[ 116  111  -44  665 -280  -49 -116  -73 -227 -157  -90  226  -74   87
  192   25 -395 -523 -304  -10  273   30 -111 -513 -213 -169 -141 -187
   51  486   87 -170  -88] | Z_993
[-215  112  247   -4 -544   51  -77  169 -401  -36  -84  122  -71  219
 -151 -214   56  235  -63  278  338    3 -114 -519 -129 -351 -222 -123
  288  101  -42 -529 -170] | Z_722
[-221  134  253  -81 -505   62  -88  209 -376   -1  -85  126 -133  216
 -174 -178   78  273  -30  306  356   30  -92 -449 -106 -350 -156 -142
  305  149  -85 -514 -146] | Z_23
[ -55  575  251  -28 -634   87 -291   80 -315 -141   61  448 -226  175
   58  -83 -102 -237 -150   60   22   18  -19 -518 -126 -321 -239 -169
   55  -61  303 -490   99] | Z_993
[  27   -1  131  504 -337  -74  -62   33 -303  -97  -70  -25  -35  -56
   98  -64  -52 -160 -214   36  334    5 -149 -602 -232 -166 -155 -288
  190  508  -19 -329 -301] | Z_544
[-202  218  303   56 -455   15  -36  201 -418   28 -116  120 -143  197
 -152 -230   93  222   16  346  374  -66 -111 -597 -193 -384 -175 -268
  266  125   10 -642 -228] | Z_950
[ -98  339  167  346 -627  -18 -175  132 -362  -62   97  163 -206  131
  122  -10 -211 -364 -306   13  313 -101  -39 -740 -301 -401 -173 -226
  381  478    3 -109 -160] | Z_544
[ -19   17  145  478 -362  -54 -183   48 -248   10  -11  -66  -87  -20
   42  -65    7 -210 -139   37  468   20 -104 -584 -237 -156  -90 -277
  201  511  -63 -286 -312] | Z_465
[-177  386   99 -183 -425  120 -323   74 -116  -12   29  289 -266  245
 -136 -109   75  -98   25  171  373  158 -124 -239 -108 -271 -138 -211
   32 -284  303 -451  164] | Z_23
[ 129  193   72  506 -448  -60 -209  -37 -327 -139  -36  270 -104  176
  229    3 -334 -459 -317  -51  194   -7  -99 -634 -285 -168 -221 -149
   58  513  106 -148  -60] | Z_23
[ -89  363  136  359 -437    5 -250  100 -325  -32   26  236 -153   99
  108   23 -281 -357 -189   45  391   19  -91 -620 -246 -360 -134 -248
  376  546  -27 -196 -157] | Z_465
[   6  340  123  457 -481    7  -50  110 -397  -38    4  317 -105  156
  156   18 -244 -272 -220   -9  174  -86  -87 -649 -221 -274 -126 -222
  289  490    4 -161 -197] | Z_23
[  -3  556  294  -16 -613  128 -335  107 -330 -147   -5  509 -204  249
   97  -60  -64 -155 -126   81   30   27  -11 -560 -162 -301 -211 -218
   64   58  270 -528   93] | Z_465
[ -82  337  158  400 -521   -7 -138  158 -409  -51  -17  228 -157  155
  106    4 -233 -247 -213   70  353  -54  -64 -681 -310 -423 -121 -257
  434  544  -51 -127 -177] | Z_950
[ -91  547  287  -86 -710  119 -331  110 -345 -121   55  410 -185  201
   75 -101  -16 -168 -121   35   17   20  -57 -598 -183 -354 -279 -170
   84   -8  256 -473   13] | Z_722
[  76   42  123  720 -591  -50  109   57 -424  -39   50  161  109   96
  120   22 -131 -195 -436 -100   36 -247 -158 -899 -286 -243 -204  -27
  177  667 -269 -194 -518] | Z_404
[  92  180   -3  499 -292  -48 -201  -71 -263  -66  -32  229  -91   98
   93   17 -307 -445 -182   -1  330   29 -122 -488 -270 -112 -181 -160
   86  487   87 -167  -75] | Z_23
[-236  338   88 -137 -565  142 -321   91  -49  -70   27  168 -298  305
 -174 -113  107 -109  -22  196  402  154  -77 -315 -163 -385  -93 -128
  115 -210  247 -376  114] | Z_544
[-233  216  241   52 -442   12  -38  177 -368   11  -86  131 -121  169
 -151 -203   70  154    6  345  394  -61 -112 -586 -148 -426 -198 -240
  309  126  -49 -576 -267] | Z_993
[-177  184  309    3 -498   40  -42  191 -420    6  -89  111 -159  203
  -99 -175   93  273  -30  334  342  -39  -55 -533 -145 -389 -217 -233
  308   89  -45 -552 -163] | Z_23
[ 106  159   41  591 -314  -48 -157  -27 -321 -168  -81  314  -82  118
  191   19 -344 -424 -306   -2  269   22 -135 -544 -214 -159 -168 -152
   91  483  116 -229  -28] | Z_993
[ -23    0  113  497 -350  -73 -100   52 -254  -28  -42  -64  -78   26
   43  -48  -20 -154 -197   50  461   35 -146 -634 -256 -192 -153 -265
  207  494  -53 -327 -302] | Z_544
[ -22  702  244 -108 -526   74 -275   80 -295 -110   88  575 -191  159
   69   -1 -133 -280 -171  -75  -44   35 -160 -465 -150 -219 -234 -205
   40 -114  299 -443  156] | Z_404
[  67   53   49  761 -461  -81  244   37 -379   -6  -47  269  138  -18
  151   30 -198 -228 -379 -110   17 -197 -248 -782 -209 -208  -85 -122
  181  545 -246 -172 -530] | Z_722
[ -97  608  240  -48 -658   81 -266   91 -341  -63   66  481 -224  134
   58  -73 -138 -291 -197   17   91   16  -88 -440 -145 -254 -210 -201
  106 -100  266 -444  134] | Z_404
[-203  144  196  -34 -435   33 -151  146 -347   56  -90  114  -98  216
 -211 -203   91  173   63  335  357   28  -75 -459 -126 -331 -194  -98
  253  162  -37 -502 -221] | Z_465
[-204  202  232   89 -352   19  -58  150 -307   36 -111   19 -126  121
 -168 -208  179  182   59  377  413  -67  -80 -542 -143 -381 -197 -281
  233  119  -32 -636 -299] | Z_993
[-193  191  209   31 -474   40  -81  160 -307   23 -126  104 -136  212
 -201 -202   48  159    4  329  350   20  -80 -525 -115 -383 -185 -209
  269  138  -64 -586 -235] | Z_465
[ 125  126    3  627 -275  -47  -95  -75 -288 -102 -111  289  -37   82
  181    9 -349 -424 -265  -23  206  -23 -132 -553 -215 -145 -159 -174
  101  530   38 -184 -111] | Z_920
[-192  367   83 -202 -333  106 -343   73  -75    4   13  213 -208  333
 -239 -117  117   -9  145  210  353  120  -99 -238 -164 -279 -103 -124
  119 -201  241 -335  123] | Z_950
[ 117   84  136  730 -499  -63  176   65 -438  -67  -27  304   96   47
  131   21 -130 -125 -360  -89  -73 -248 -173 -864 -226 -244 -145  -88
  246  646 -223 -199 -476] | Z_920
[-139  317  156  383 -547   17 -184  129 -327  -87   44  151 -190  100
  110   -3 -239 -378 -213    6  387  -17  -78 -673 -270 -409  -92 -219
  422  567  -32 -137 -187] | Z_993
[ -90  651  234  -87 -640  101 -269   98 -328  -80   63  506 -180  167
   31  -65 -120 -220 -150   -9   20   18  -84 -518 -143 -298 -235 -174
  143  -36  259 -454   89] | Z_920
[ -46   99  139  495 -414 -110  -89   13 -253  -59   -3  -61 -151  -72
   73  -40 -142 -352 -239   -9  397   14 -149 -548 -271 -190 -110 -265
  215  414  -25 -257 -176] | Z_404
[-177  372  157 -139 -471  101 -311   62 -186  -13   44  217 -235  252
 -137 -151   74  -99   24  161  245   80  -94 -381 -147 -310 -238 -166
   39 -231  284 -478   75] | Z_722
[  20  600  301  -80 -467  105 -303  149 -425 -156  -66  659 -187  251
  117  -31 -121 -108 -122   55   52   52 -116 -478 -191 -238 -188 -250
   93   55  327 -484  202] | Z_950
[  23  102   78  660 -473  -82  121   48 -329  -37  -62  174   22   52
  167   48 -108 -230 -298  -15   95 -133 -155 -794 -291 -344  -85 -127
  194  576 -206 -139 -472] | Z_722
[-119  287  121   85 -401  117 -128   72 -142 -152 -131  240 -106  133
  -41 -145  104  -49  112  175  140   69 -117 -417 -155 -334   43 -174
  -18  172  194 -507 -181] | Z_950
[ -41  590  267 -103 -686  111 -317  108 -293 -114   86  429 -232  225
   67  -71  -71 -212 -144   18   21   37  -46 -575 -155 -305 -278 -208
   50  -36  287 -475   65] | Z_23
[   3  -13  128  530 -360  -91 -149   25 -249  -39  -35 -105  -86   19
   69  -80    7 -217 -168   48  403   10  -83 -672 -223 -193 -148 -236
  180  581  -73 -279 -357] | Z_993
[-235  229  269    7 -539   33  -16  184 -376   24  -78   68 -197  166
 -113 -179   21  129  -50  276  418   -9  -94 -527 -157 -386 -165 -225
  301   96  -22 -537 -161] | Z_23
[ -88  246  184   73 -359  136 -141   67 -226 -187  -90  210  -78  155
  -68 -134  148   73  163  152   78   78 -107 -519 -135 -342 -112 -106
    1  261  188 -609 -206] | Z_920
[ -91  344  252  314 -658  -30 -197  155 -480  -88   29  195 -229  159
  150  -58 -206 -261 -262   86  264  -86   -3 -744 -291 -406 -213 -232
  407  486   48 -205 -105] | Z_544
[-221  267  239   78 -505   53  -82  146 -347    4  -59  113 -153  125
 -151 -161   81  118   -9  318  425  -37 -110 -529 -196 -408 -182 -182
  239   66   17 -585 -207] | Z_544
[-176  250  152   88 -549  133 -132   67 -146 -164  -51  175 -100  135
  -61 -164  135  -28   86  113  148   88 -121 -533 -126 -396  -24 -103
   40  177  149 -538 -242] | Z_920
[ -71  630  270 -129 -623  122 -388   98 -327 -134  114  468 -154  200
   74  -59 -100 -241 -182  -40   78   46 -117 -505 -171 -224 -290 -176
   85  -15  305 -476  135] | Z_404
[  15   15  138  528 -457  -78 -172   19 -263  -60  -44  -16 -107   12
  111  -81  -67 -264 -284    0  386   30 -123 -665 -233 -191 -181 -315
  144  455  -35 -321 -246] | Z_722
[ 108  119  -42  557 -289  -47 -203  -87 -205 -122  -41  207  -64   91
  185    9 -368 -559 -329  -28  317   11 -132 -524 -247  -90 -173 -165
   17  511  131 -155  -66] | Z_544
[  90  162   -1  485 -323  -33 -211  -80 -257 -107  -21  196  -51  102
  179   15 -331 -490 -249  -46  261   17 -140 -521 -283 -140 -207 -118
   33  495  111 -134  -97] | Z_23
[  94  103  114  758 -558  -64  137   44 -367  -55   -5  170   78   66
  168   32 -181 -264 -423 -110   17 -213 -172 -845 -258 -218 -149  -67
  199  647 -239 -155 -487] | Z_404
[-190  372   99 -130 -527  200 -489   38  -87  -11   76  207 -239  332
 -145 -128  187 -171  153  187  411  131  -29 -357 -232 -358 -166 -118
   24 -163  333 -386   30] | Z_465
[-237  392  134  -76 -563  158 -309   77 -217    5   69  266 -225  267
 -148 -143   98  -88   53  183  397   83 -100 -395 -180 -379 -212 -165
  113 -261  289 -475   45] | Z_722
[  82  -12  163  539 -475  -63 -168   50 -308 -106  -95    2 -115  106
  124  -75  -28 -168 -242   71  332   52  -50 -726 -234 -245 -235 -295
  187  529  -15 -346 -268] | Z_465
[-232  430  103 -130 -588  134 -253  100 -128  -40  116  211 -215  206
 -156 -110   79 -148  -87   79  390   81 -147 -361 -172 -318 -130 -145
   94 -266  280 -407   48] | Z_544
[-122  285  145   42 -460  136  -55   77 -232 -218  -92  240 -117  136
  -30 -126   36   -5   86  147  110  119 -125 -447 -133 -359  -72 -156
  -20  126  251 -622 -123] | Z_23
[ -99  366  144  396 -649    6 -227  114 -269  -99   48  134 -203  135
  135  -19 -241 -402 -278   21  346   -5  -39 -710 -260 -384 -125 -228
  365  535    9 -155 -177] | Z_544
[  77  129   40  539 -409  -28 -190  -45 -304 -133  -37  171  -24  115
   90  -26 -300 -393 -284  -18  281  -15 -118 -615 -281 -179 -226 -120
  127  552   41 -244 -150] | Z_465
[-228  220  273    1 -466   56  -43  199 -444   75  -91  155 -158  185
 -181 -172   75  201    6  341  419  -49 -116 -565 -193 -396 -223 -223
  297  100  -36 -612 -220] | Z_544
[-178  239  285  135 -547   70  -27  163 -411   24  -75  149 -152  177
 -178 -197  102  212    7  323  325  -63  -89 -596 -140 -370 -210 -155
  227   82   12 -679 -255] | Z_544
[  14   37  172  482 -421  -55 -216   67 -292  -32   -1  -52  -72   58
   99  -72  -52 -193 -262  -16  394   17 -127 -677 -247 -161 -178 -273
  163  504  -18 -317 -247] | Z_950
[-172  261  128   44 -566  138 -187   58 -127 -177  -60  180 -169  181
  -62 -167   94 -128  110   95  215  149 -108 -476 -157 -356  -29 -111
   36  123  247 -483 -122] | Z_920
[-141  267  117   97 -364   93 -133   14 -143 -200 -147  174 -100  125
  -75 -134   94  -54  184  228  165  127 -121 -387 -185 -328  -21 -109
    6  237  187 -572 -165] | Z_404
[  73  160   45  486 -385  -13 -331  -10 -239 -122  -12  172  -76  157
  133  -40 -297 -467 -256   -7  268   -3  -90 -641 -269 -194 -186 -148
   59  658   66 -182 -154] | Z_950
[-177  118  259   74 -576   83  -92  154 -405   27 -103  148 -155  221
 -139 -234  148  191  -53  285  376  -24  -66 -556 -139 -345 -222 -192
  200   49   30 -623 -163] | Z_920
[-178  250  279   63 -547   43  -73  135 -359   24  -90  151 -171  172
 -153 -183   89  165  -17  319  352  -17  -99 -586 -164 -402 -219 -197
  225   30   -7 -632 -232] | Z_544
[ -70  602  265  -92 -552  101 -328  100 -353  -93   59  498 -156  117
   91  -57 -168 -227 -195   12   94   37 -107 -482 -123 -261 -250 -243
  109  -25  274 -529  123] | Z_465
[ -57  577  267  -86 -576  112 -332  142 -380 -101   55  524 -176  180
   74  -75 -125 -193 -188   19   65   23  -99 -467 -155 -232 -202 -208
   39  -31  333 -505  163] | Z_950
